Every row comes from one small tree of marks. The marks that hang from a mark follow it in brackets, in alphabetical order. Every link used is in the known rows. Which tree was each row made from?
Known rows
gagu(fubiva tomok zerabil(zarid)): [ 0.77  1.16 -0.37  4.34 -0.32 -0.47 -0.92 -0.87 -3.71 -0.08  2.60  1.96
 -4.53 -0.17  2.00 -0.07 -4.00 -1.27 -1.51 -0.61  1.94 -1.49  3.69 -0.55
 -3.61 -3.12 -1.03 -2.13 -1.90  2.01  3.06  6.50 -5.49 -5.45 -0.69  4.41
 -1.06 -3.01  1.89  0.59 -1.40  1.73]
muka(lako zerabil(zarid)): [-3.11 -0.04 -0.87  1.92 -0.90  0.47  1.07  3.57  0.09  0.54 -0.93  0.95
 -4.04  0.96  0.66  3.67 -0.56  0.56 -1.11  0.96 -1.99 -1.65 -0.27  0.81
 -0.23  0.47 -1.06  0.42 -0.49 -0.68 -1.82 -0.22 -1.32  0.22  1.10  0.91
 -1.41 -2.33 -0.65  1.75 -0.98 -0.45]
zerabil(lako muka zarid): [-4.79  1.10  0.98 -1.58 -0.80  2.86  6.37 -1.51  0.94 -0.86 -2.57  1.26
 -4.25 -4.05  0.10  5.56  0.31 -6.36  4.53 -3.83  2.11 -0.29  0.44  2.24
  0.78 -2.79 -1.76 -0.10 -3.95 -0.27  1.46  2.90 -1.26  1.40  1.19  1.23
 -0.33 -2.74  2.04  0.27 -1.97  2.46]
lako(muka zarid(gagu)): [-3.13 -2.85  3.60 -0.72 -0.04 -1.58 -0.93  3.22 -0.09 -0.40  0.45  1.13
  0.18 -0.78 -3.00  0.58  2.62  0.25 -1.11 -0.39 -1.31  0.23 -2.64 -0.92
  1.36 -2.05  1.32 -2.24 -1.79 -3.17 -0.84  1.70 -0.08 -1.78  0.98  0.77
  0.48  1.02 -2.23 -2.15 -4.32 -0.09]
desaz(fubiva(vatap) zarid(lako(zerabil))): [-1.24  1.97  2.06  2.49 -2.11  3.73 -2.23 -0.03  1.28  0.37 -0.55 -0.06
  0.83 -5.00 -2.04  2.97 -0.91  1.65 -1.72 -1.19  0.06 -0.66 -0.07  2.58
 -2.31 -1.79  0.61 -3.73  2.15  0.39 -0.07  4.79  1.13  0.88 -0.13  5.16
  0.14  3.77 -2.64  0.29  0.74  3.92]
gagu(fubiva(vatap(zarid)) tomok zerabil(muka)): [-1.55  0.47  1.67  4.40 -0.38  1.70 -1.07 -2.00 -3.32 -0.68  1.77  2.12
 -3.81 -3.35 -0.97  2.43 -4.67 -0.52 -2.02 -0.41  1.23 -0.68  6.13  2.09
 -4.68 -1.52 -0.16 -2.41 -0.15 -0.11  3.45  6.42 -4.49 -5.12 -0.93  4.74
 -0.80 -1.70  1.93  1.58 -0.28  1.76]
zerabil(lako(gagu) zarid(fubiva(vatap) muka)): [-5.47  1.01  1.91 -1.92 -0.27  1.68  2.84  0.90  3.04 -0.51 -0.22  1.54
 -3.17 -5.51 -1.78  3.24 -1.10 -6.37  3.70 -3.98  0.86  1.53  0.69  1.70
  1.25 -2.35  1.09  0.15 -2.54  0.93  1.57  2.51  3.01  0.82  1.80 -2.47
 -0.09 -0.67 -0.84  0.02 -1.63  4.71]
fubiva(vatap(zarid(gagu))): [-2.75 -0.41  2.44  0.69  0.06  0.70 -1.27  1.37  1.17 -0.53  1.34 -1.22
 -2.36 -4.33 -1.80 -0.86 -0.63  0.75 -0.76 -0.44 -0.12 -0.90  0.44  3.29
 -1.00 -0.94  1.14  0.47  2.54 -0.75 -0.45  0.62  2.05  1.20 -0.42  0.69
 -0.61  0.65 -0.85  0.40  1.50  0.04]
muka(lako(gagu(fubiva tomok)) zerabil): [-1.34  0.15 -2.08  4.73  1.93  0.35 -2.11  4.37 -2.31  2.28 -0.46  3.84
 -1.31  2.52  0.73  4.56 -2.01  0.04 -5.21  3.28 -2.43 -0.53  0.09 -1.20
 -1.77  2.63  1.62 -2.36 -2.15 -1.22  0.43  0.79 -2.01 -2.62  0.97 -0.83
  0.19 -0.91  0.95  2.34 -0.43  0.64]
gagu(fubiva(vatap(zarid)) tomok zerabil(lako muka)): [-2.55  0.88  1.36  4.34 -0.75  2.99  1.28 -2.42 -2.80 -0.49  0.80  2.84
 -4.65 -4.50 -1.29  5.74 -4.83 -2.00 -1.22 -0.87  1.65 -0.64  5.40  2.78
 -4.91 -2.07 -0.36 -3.05 -1.38 -0.81  4.47  6.74 -4.34 -4.82 -0.86  4.68
 -0.76 -1.47  3.48  1.38 -1.15  3.00]
lako(zarid zerabil(muka)): [-3.27 -0.44  2.08 -1.90 -0.97  0.19 -2.19  0.34 -1.29  0.78 -1.39  1.43
  2.01 -0.29 -2.00  2.33  3.60  0.25 -0.64  0.23 -2.02  0.64  1.44 -2.12
 -0.99 -0.93 -0.33 -3.75 -0.29 -1.53  2.64  4.54 -2.39 -1.20  0.14  2.69
 -0.52  0.99 -2.39 -2.08 -3.48  1.37]
gagu(tomok(fubiva(vatap(zarid))) zerabil): [-0.40  2.14  2.08  2.64 -0.22  0.51 -2.97 -0.78 -3.41 -0.97  1.19  0.42
 -2.18 -1.92 -1.43  0.85 -1.93  0.14 -3.39  0.13  0.32 -0.78  5.28  2.83
 -3.80 -1.90 -0.06 -0.54  0.31  1.08  3.35  3.69 -3.28 -4.03 -1.03  2.28
 -1.07  0.72  0.78 -0.40  0.45  0.75]
muka(zerabil(lako(fubiva(vatap)) zarid)): [-3.12  0.15  0.84  2.24 -2.57  0.16  2.52  1.04  2.04  0.15 -1.06  0.47
 -3.97 -3.27  0.14  3.78 -1.05 -0.32  0.17 -1.65 -0.79  0.40  2.58 -0.04
 -1.37 -0.44  0.46 -0.07 -0.12 -1.84  2.30  2.48 -0.10  0.49  0.91  0.73
 -1.53 -0.67 -0.45 -0.18 -2.93  0.58]
zerabil(lako(fubiva zarid) muka): [-2.86 -0.68  1.80 -0.99 -2.04  1.04  3.80 -1.56  1.90  0.40 -2.66  2.99
  1.20 -3.47 -2.21  7.16  0.77 -3.10  0.98 -3.68  0.11  1.55  0.77 -0.76
 -0.79 -0.03  0.68 -1.25 -3.25 -2.55  2.40  3.90 -1.67 -1.10  1.25  2.49
 -1.71  0.66  0.62 -1.56 -5.70  3.47]
desaz(lako(fubiva gagu muka(zerabil))): [ 0.04 -1.82  1.94  3.61 -0.18 -0.87  1.23  3.72 -0.53  1.48  0.35  2.42
  2.16  0.97 -1.85  4.95  1.53 -0.37 -1.58 -0.73 -2.63  1.31  0.28 -0.90
 -0.19  1.61  2.88 -4.57 -2.50 -3.83  2.08  3.69 -1.20 -1.35  2.18 -1.83
  0.18  1.80 -0.21 -0.66 -3.97  0.95]
lako(gagu(fubiva tomok) muka zarid): [-1.97 -1.62  2.56  3.53  1.18 -1.97 -3.01  1.34 -3.18  0.25  0.48  4.01
  1.95  0.95 -1.51  1.15  0.30 -1.09 -4.41  0.15 -0.78  0.12 -0.40 -2.37
 -1.05  0.15  3.14 -4.95 -2.73 -0.59  1.84  5.68 -4.09 -5.87  1.57  0.55
  1.43 -1.68 -0.12 -0.39 -4.11  1.88]
zarid(fubiva(vatap) muka(lako zerabil)): [-5.01 -0.63  1.03 -0.64 -1.80  1.95 -0.69  3.10  3.33 -0.52 -0.09  1.56
 -1.71 -3.25 -3.95  3.59 -2.42  0.74  0.71 -0.24 -2.99  2.79  2.03  0.55
 -0.14  1.54  0.65  1.75 -0.08 -2.04 -1.61 -1.54  4.23 -1.03  1.49 -1.30
 -1.35  2.16 -3.71  1.39 -1.34  1.54]
gagu(fubiva(vatap) muka zerabil): [-2.59 -0.16 -1.18  2.91 -1.71 -1.37  1.59 -2.06 -3.32  0.52  1.98  0.88
 -4.96 -2.69 -0.92  4.06 -5.92  1.49  1.18 -1.23  2.58 -1.22  4.63  1.22
 -1.48 -0.66  2.80 -4.22 -1.46 -3.16  1.25  2.76 -1.38 -2.98 -2.10  4.88
  1.60 -2.54  0.83  0.93 -0.82  2.63]
muka(zerabil(lako zarid(gagu))): [-3.58  0.42  0.50  0.42 -0.46  0.68  1.85  3.47  1.31  0.58 -0.63  0.52
 -5.34 -1.89  0.90  2.64  0.40 -2.00  0.29  0.41 -0.49  0.28 -0.07  0.42
  0.08 -2.77 -1.37 -0.58 -2.37 -2.53  1.10  0.56  0.88  1.41  1.10 -0.32
 -0.46  0.12  0.14 -0.10 -1.43 -0.03]
desaz(fubiva zarid(lako muka) zerabil): [-0.25  0.92  2.70  1.59 -1.64  5.14 -1.06  1.44  1.88  0.10  0.26  2.94
  1.02 -2.59 -1.60  2.35 -1.66 -1.73  0.70 -1.03 -0.75  0.03  0.40  3.02
 -1.14 -3.43 -2.92 -2.40  0.60 -1.20 -4.42  4.84  0.43 -0.21  0.89  6.47
  0.18  5.67 -2.53  1.60 -0.73  6.15]
vatap(fubiva zarid(gagu muka(zerabil))): [-3.82 -2.89  4.58  2.27 -1.61  0.83 -3.86  3.95  2.48 -1.29  2.18  1.99
  0.55 -3.30 -2.17 -0.95  1.71  1.05  0.18  0.37 -1.99  2.30  0.58  0.95
 -1.26 -1.88 -0.73 -0.75 -2.69 -3.57 -2.00 -0.95  4.39 -2.00  4.02  1.53
 -2.01  4.21 -4.29  0.09  1.89  0.81]
muka(lako(desaz(zerabil) fubiva gagu(tomok))): [ 0.87 -0.86 -1.77  4.52  3.11  0.37 -1.40  4.75 -2.46  2.28  0.36  4.98
  3.15  3.41  1.18  2.83  0.71 -3.10 -4.58  0.57 -2.78 -2.27 -1.18 -1.60
 -1.11  1.13  3.28 -1.33  0.17 -2.24  2.01  5.55 -3.41 -0.56 -0.32  0.71
 -1.28  1.18 -0.45 -0.64 -1.65  3.79]
desaz(lako(gagu(fubiva muka tomok) zarid zerabil)): [-1.33  1.58  0.57  3.09  0.70 -0.36 -1.29  1.42 -3.86  2.25  0.77  3.27
  1.75  0.67 -0.32  3.92  0.90 -0.21 -2.90  0.60 -1.12 -1.00  0.70 -0.81
 -2.83  0.65  1.44 -8.21 -3.67 -1.57  3.24  7.63 -4.58 -4.65 -0.37  3.38
 -0.21 -0.26  1.49 -0.48 -3.30  3.32]
gagu(fubiva zerabil(zarid(muka))): [-1.65 -1.13  0.06  1.60 -2.18 -0.34 -0.09 -0.64 -1.88  0.82  2.68  1.22
 -4.38 -0.78 -0.05  1.17 -4.09 -1.26  1.66 -1.72  2.11 -0.14  2.79 -0.74
 -1.74 -3.47 -0.82 -2.64 -1.64  0.22  0.52  3.38 -2.39 -4.14  0.86  3.74
 -0.06 -1.99 -0.77  0.71 -2.23  3.54]
fubiva(vatap(zarid(lako))): [-2.84  1.07  2.99  1.88 -2.28  2.27 -0.89 -0.68  1.67 -0.35  0.88 -1.73
 -0.69 -3.94 -2.80  0.11 -1.58  1.77 -0.70 -1.07 -0.59 -1.12  0.59  4.73
 -1.01  0.96  0.85  0.36  3.65  0.10 -1.16  0.82  0.34 -0.47 -0.52  1.87
 -1.44  0.40  0.84  1.16  0.07  0.83]
muka(lako(desaz(zarid) gagu(tomok)) zerabil): [-1.86  0.47 -0.48  4.92  2.80  0.82 -3.11  5.49 -2.86  2.42 -0.38  2.68
  0.34  3.65  1.65  2.38  0.32 -0.43 -7.30  3.81 -2.61 -2.94 -1.45 -0.14
 -1.66  0.43  0.28 -2.70  0.73 -1.50  1.01  3.70 -2.74 -0.49  0.92  0.46
 -0.89 -0.70 -1.27  1.62  1.52  1.29]
zarid(fubiva lako muka): [-2.96  1.67  2.72 -1.86 -3.37  3.01 -1.33  0.80  4.16  0.21  0.96  0.61
  2.58 -2.37 -4.61  0.40 -1.37 -1.62  2.69 -2.72 -1.22  3.84 -1.03  0.97
  1.72  0.32  0.24  1.35 -2.16 -0.69 -2.03 -0.84  3.45 -2.73  1.71 -0.25
 -1.79  4.47 -1.01  0.08 -2.98  3.79]
gagu(fubiva(vatap) tomok zerabil): [ 0.71  0.64 -0.32  4.82  0.44  0.34 -1.41 -1.29 -3.38  0.14  2.53  1.65
 -3.87 -2.22  0.06  1.25 -5.30  1.08 -2.86  0.80  0.94 -1.00  5.04  0.14
 -4.23 -0.83  0.76 -2.34  0.44  0.49  3.73  5.08 -3.59 -5.33 -2.35  3.24
 -0.24 -1.18  2.01  0.58 -1.08  0.91]
zarid(fubiva lako(desaz muka zerabil)): [-3.59  0.19  1.60  1.03 -3.84  1.71 -3.78  2.11  0.18  0.34  0.51  1.05
  5.07  0.94 -4.01  1.26  3.71 -0.38 -0.11 -1.28 -2.30  2.59 -2.66 -1.25
  1.25 -1.43  3.22 -2.79 -0.53 -4.22  3.42  4.03  0.34 -1.06  1.42  0.56
 -0.45  4.61 -2.50 -2.55 -3.09  3.58]
desaz(fubiva lako(gagu zarid) zerabil): [ 2.21 -1.29  0.20  1.76  1.42  2.22  0.22  2.55  0.33  0.26  0.13  5.27
  1.62 -0.95  0.28  5.54  2.16 -2.40 -2.47  1.24 -2.27  0.26  1.56  2.15
 -2.16 -1.48 -1.60 -5.46 -0.78 -2.89  0.16  6.35 -3.28  0.50  0.73  3.07
  0.72  4.19 -0.34  0.20 -3.09  5.05]
muka(lako(desaz fubiva gagu(tomok)) zerabil(zarid)): [-1.92 -0.44 -0.73  5.50  1.34 -0.73 -1.55  5.89 -1.70  2.15 -0.13  3.20
 -0.12  2.83  2.14  2.05  0.46 -1.95 -5.69  0.54 -2.85 -2.01 -0.36 -2.11
 -1.57  0.79  2.47 -1.29 -0.61 -1.70  2.75  4.99 -3.53 -1.07  1.68  0.19
 -2.45 -1.47 -1.95  0.01 -1.66  1.88]
muka(lako(desaz(zerabil) fubiva gagu zarid)): [-0.57 -2.50 -1.10  2.65  1.16 -0.95 -2.00  4.16 -1.10  2.75  0.16  4.83
  4.02  3.07 -0.16  3.98  1.97 -1.65 -4.82  0.23 -2.94 -2.03 -2.01 -1.87
 -0.61  1.05  3.13 -2.27  1.28 -3.21  0.71  5.20 -3.63 -0.30  0.42  2.09
 -1.54  1.03 -2.03 -1.20 -4.20  4.99]
muka(lako(desaz fubiva(vatap) gagu(zerabil) zarid)): [-1.38 -2.72 -0.15  2.95  1.04 -1.54 -1.71  3.50 -1.45  2.84  1.10  2.82
  1.98  0.81 -1.39  4.51 -0.07  0.01 -5.80 -0.03 -2.26 -2.61 -0.51 -0.92
 -1.22  1.14  4.28 -2.88  2.39 -2.42  2.58  4.81 -3.19 -1.25 -0.38  1.54
 -1.83 -0.20 -2.40 -1.64 -3.94  4.17]

Write each row's tree
[-2.87  2.01 -0.82  3.54  1.58  0.74  0.11  2.85 -4.97  0.42 -0.42  2.10
  0.19  2.36  0.92  1.55 -0.09 -0.32 -2.25  0.80 -1.44 -3.52 -0.40 -0.31
 -1.52  0.36  1.88 -3.34 -2.49 -2.21  1.96  4.98 -3.35 -2.81 -1.84  4.00
 -1.02 -1.55 -0.23 -0.48  0.80  1.29] | gagu(muka(lako(desaz zerabil)) tomok)
[-0.43 -0.35  1.83 -0.94 -1.58  2.09  0.57  1.24  1.88 -0.25  1.31  3.66
  1.20 -1.09 -2.22  3.47  1.36 -1.19  1.41 -0.28 -2.71  1.35  1.85  1.80
 -1.10 -1.09 -3.38 -1.86 -0.31 -2.70 -1.59  5.02 -1.78 -1.78  0.33  3.25
 -1.88  3.67 -0.17  0.12 -5.19  4.01] | desaz(lako(zarid(fubiva muka)) zerabil)
[-5.85 -1.43  1.59 -2.21 -0.37  0.43 -4.67  2.87  0.14  0.82  0.01  1.91
  2.27 -2.92 -2.59  1.08  5.27 -1.55 -2.13 -0.10 -1.80  1.86 -0.04 -2.58
 -0.72 -3.40  2.06 -3.28  0.41 -5.29  5.78  6.30  0.50  1.10  0.27  1.86
 -1.06  3.86 -5.35 -3.92 -2.95  3.61] | lako(desaz zarid(fubiva(vatap) gagu) zerabil(muka))
[-2.13 -0.69 -0.51 -1.54 -0.07 -0.40 -1.22  3.36  1.84  0.60 -0.01  2.46
  0.33 -0.65 -2.19  3.80  1.02 -0.27 -1.63 -0.31 -1.49  0.23 -3.44  0.04
  0.55  0.05  0.91  0.69 -1.98 -1.11 -1.91 -0.04  0.88 -0.26  0.65  0.97
 -1.84  1.20 -1.24 -0.42 -2.66  2.12] | muka(lako(zarid(fubiva gagu)))
[ 1.22 -1.30  0.88  0.75  1.72 -1.97 -0.32  1.91 -1.40  2.28  0.84  2.76
  1.78  0.57 -0.89  3.29 -0.34 -3.50 -0.99 -1.91 -0.54  1.30  3.08 -1.95
  0.43 -0.17  3.61 -2.42 -1.95 -1.58  3.89  3.90 -1.11 -0.14  0.60 -1.34
  0.28  1.29 -0.77 -1.65 -2.36  2.84] | lako(fubiva gagu(zerabil(muka)))
[-1.55 -1.25  3.08  1.84 -2.54 -0.23 -0.79  0.01  2.04 -0.16  1.00 -0.07
  1.19 -3.57 -2.62 -0.15 -1.83  1.28  0.00 -3.38 -0.83  0.65  2.26  0.19
 -2.06  1.06  2.72  0.67  2.21 -0.46  0.10  2.59  1.19 -1.50  0.93  1.85
 -2.26  1.23 -2.75 -0.37 -1.52  1.89] | lako(fubiva(vatap(zarid(muka))))
[-3.81  0.51  4.23  1.08 -0.59  1.35 -4.52  4.01 -0.20 -0.17  0.99  0.68
 -0.98 -1.26 -1.99 -2.05  0.08 -0.68 -2.38  0.61 -1.38  1.37  0.99  1.32
 -2.37 -2.38 -1.17 -0.15 -2.05 -1.55 -0.99  0.53  1.17 -3.26  2.72  1.11
 -1.67  3.21 -2.48  0.61  1.14  0.75] | vatap(zarid(gagu(tomok(fubiva)) muka(zerabil)))
[ 1.99  0.96  0.90  1.93  4.31 -0.86 -1.99  2.70 -3.49  1.21  1.80  1.89
 -0.42  1.95  0.90 -0.43 -0.86 -2.63 -3.56  1.97 -0.97 -0.99  2.56  0.01
 -0.61 -0.99  0.80 -2.44 -0.87  1.20  3.50  3.67 -2.55 -1.98 -1.13 -1.86
  0.55 -0.09  1.34 -0.50  0.48  0.49] | lako(gagu(tomok zerabil))
[-3.35  0.94 -1.29  0.58 -0.22 -0.21  1.63  2.02 -2.79  0.86 -0.92  1.20
 -0.67  1.26 -0.85  4.30 -0.38  0.61  1.34 -0.44 -0.86 -2.12 -0.76  0.32
  0.65  0.98  2.33 -3.01 -2.76 -2.41 -0.93  1.00 -0.33 -0.33 -1.12  2.87
  0.40 -1.30 -0.58  0.10  0.16  1.43] | gagu(muka(lako(zerabil)))
[-3.73 -1.06  2.40  0.77 -1.74  1.76  1.40  1.95  2.17  0.69 -0.46  0.83
 -1.57 -3.00 -2.45  2.83 -2.29  0.23  0.69 -0.60 -2.08  1.89  2.61 -0.81
 -1.16  0.66  0.30 -0.60 -0.36 -2.89  0.37  0.08  2.40 -1.98  1.18 -0.37
 -0.92  2.24 -2.25 -0.05 -2.85  1.25] | zarid(muka(zerabil(lako(fubiva(vatap)))))
[ 0.34  1.67  3.67  3.38  0.22  1.79 -1.50  3.93 -0.15  1.26  1.65  2.96
  1.07 -0.89 -1.86  0.93  0.08 -1.94 -0.61 -1.59 -1.48 -1.27 -1.57  1.29
  0.29 -3.01  0.36 -1.33 -0.60 -2.36 -2.07  7.21 -0.77 -0.88 -1.07  4.71
 -0.82  4.78  0.58 -0.72 -3.26  2.93] | desaz(zarid(gagu(tomok) lako(fubiva muka)) zerabil)
[-2.20  0.14  0.50 -1.09  2.77  0.46 -2.10  2.63 -2.83  2.19 -1.08  2.11
  2.08  1.06 -0.82  2.54  3.23 -3.58 -0.09  0.78 -1.64  1.04  1.17 -2.09
  0.91 -0.51  2.40 -4.51 -1.78 -1.34  4.18  3.24 -0.04  1.50  0.40 -2.54
  2.24  1.40 -1.36 -1.36  0.11  1.78] | lako(gagu zerabil(muka))
[-2.00 -1.11 -0.77  2.59 -1.24  1.94  0.28  2.02  0.46  0.20 -1.64  1.66
 -1.02 -0.27  1.01  3.77  0.76 -0.12 -3.04  2.16 -1.23  1.05  0.72 -0.54
 -2.16 -1.44 -0.74 -2.55 -0.40 -4.58  3.12  1.40 -0.55  0.69  1.73  0.85
  0.03  2.10 -1.61 -0.04 -0.29  1.58] | muka(zerabil(lako(desaz(fubiva))))
[-5.20  0.68  1.32  0.21 -1.29  1.41 -3.70  0.83 -1.51  0.82 -1.04  0.82
  0.64 -2.50 -3.95  3.88  0.47 -0.65 -1.20 -1.10 -0.53  0.46  1.11  1.90
 -1.56  0.28  3.11 -1.61 -0.23 -0.34  0.47 -0.01  1.23 -1.10  1.68 -0.27
  0.65  1.91 -2.51  0.11  0.56  3.52] | tomok(fubiva(vatap(zarid(muka(lako(gagu zerabil))))))
[-2.31  0.91  2.21 -0.09 -3.68  1.38 -0.77  0.50  2.61 -0.90  0.29  0.84
  2.75 -1.25 -4.55  2.19  0.63 -0.73  1.80 -2.74 -1.05  3.17 -2.07  1.20
  2.46  0.16  2.22  0.41 -2.23 -1.91 -0.51  0.48  1.69 -1.42  1.54 -0.49
 -0.41  3.17  0.22 -0.55 -3.34  2.13] | zarid(fubiva lako(muka))
[-3.51  1.67  0.55 -0.54 -3.07  2.99 -3.21  0.82  1.01  1.06 -0.27  1.28
  4.60 -0.42 -2.93  1.99  3.19 -2.14  0.29 -1.39 -1.49  2.92 -1.19 -0.66
  0.75 -1.06  1.70 -1.74 -0.98 -3.54  3.96  3.78  0.28  0.11  0.97  1.10
 -1.35  4.65 -1.43 -1.92 -2.23  4.36] | zarid(fubiva lako(desaz zerabil(muka)))
[-2.15  1.01  0.80  0.30 -0.79 -1.97  3.12  0.10 -2.88 -0.48  1.62 -0.35
 -5.20 -0.23  0.72  1.14 -2.42 -1.32  2.79 -2.10  1.75 -2.54  3.34  2.21
  0.83 -3.20 -0.20 -2.27 -2.36 -1.05  0.24  3.35 -2.37 -0.86 -1.31  4.07
  0.04 -3.60  0.07 -0.13 -0.34  1.38] | gagu(muka zerabil(zarid))
[-5.17 -0.84 -1.28  1.68 -0.39  0.68 -0.91  5.55  1.23  0.58  0.18  1.32
 -3.86 -1.14  0.14  2.67  0.76 -0.91 -2.31  0.70 -1.81 -0.67 -1.46  0.43
 -0.04 -1.48  0.83  0.78  0.09 -3.65  0.71  1.16  1.00  2.09  1.25  0.23
 -1.86 -0.05 -3.05  0.29 -0.52  1.34] | muka(lako(desaz) zerabil(zarid(fubiva(vatap) gagu)))
[-7.02 -0.55 -0.36  0.36 -0.08  3.24  4.53  0.10  0.29  0.62 -1.12  1.98
 -5.38 -5.97  0.47  5.18  0.01 -7.17  2.47 -3.42  3.34 -0.63 -1.44  1.07
 -0.14 -4.62  0.59 -1.91 -3.84 -3.93  3.56  4.38 -0.39  1.59  1.07  2.20
  0.22 -1.60  0.81 -0.54 -2.02  4.62] | zerabil(lako(desaz) muka zarid(gagu(fubiva(vatap))))
[-0.69  0.84  3.14  2.55 -4.06  0.93 -2.18  0.06  1.77  0.55  1.09 -0.33
  3.13 -0.56 -2.43 -0.16 -0.26  1.12 -1.09 -2.58 -0.83  0.13 -1.06  2.33
 -1.23  0.70  1.19  0.09  1.17 -0.19 -1.28  2.14 -1.10 -1.89  1.60  3.32
 -3.04  1.86  0.41  0.41 -1.36  2.43] | vatap(zarid(lako(fubiva)))
[-3.47 -0.50  2.77 -2.95 -2.71 -0.46 -4.82  1.58  1.02  0.22  0.41  1.65
  3.42 -0.51 -3.56 -0.04  2.77  0.98  0.05 -0.53 -2.81  3.00  1.17 -3.29
 -1.04 -1.47  0.03 -2.50 -0.28 -0.76  1.65  3.90  0.76 -2.85  1.41  1.73
 -1.60  3.33 -5.25 -2.33 -3.77  3.12] | lako(zarid(fubiva muka) zerabil)
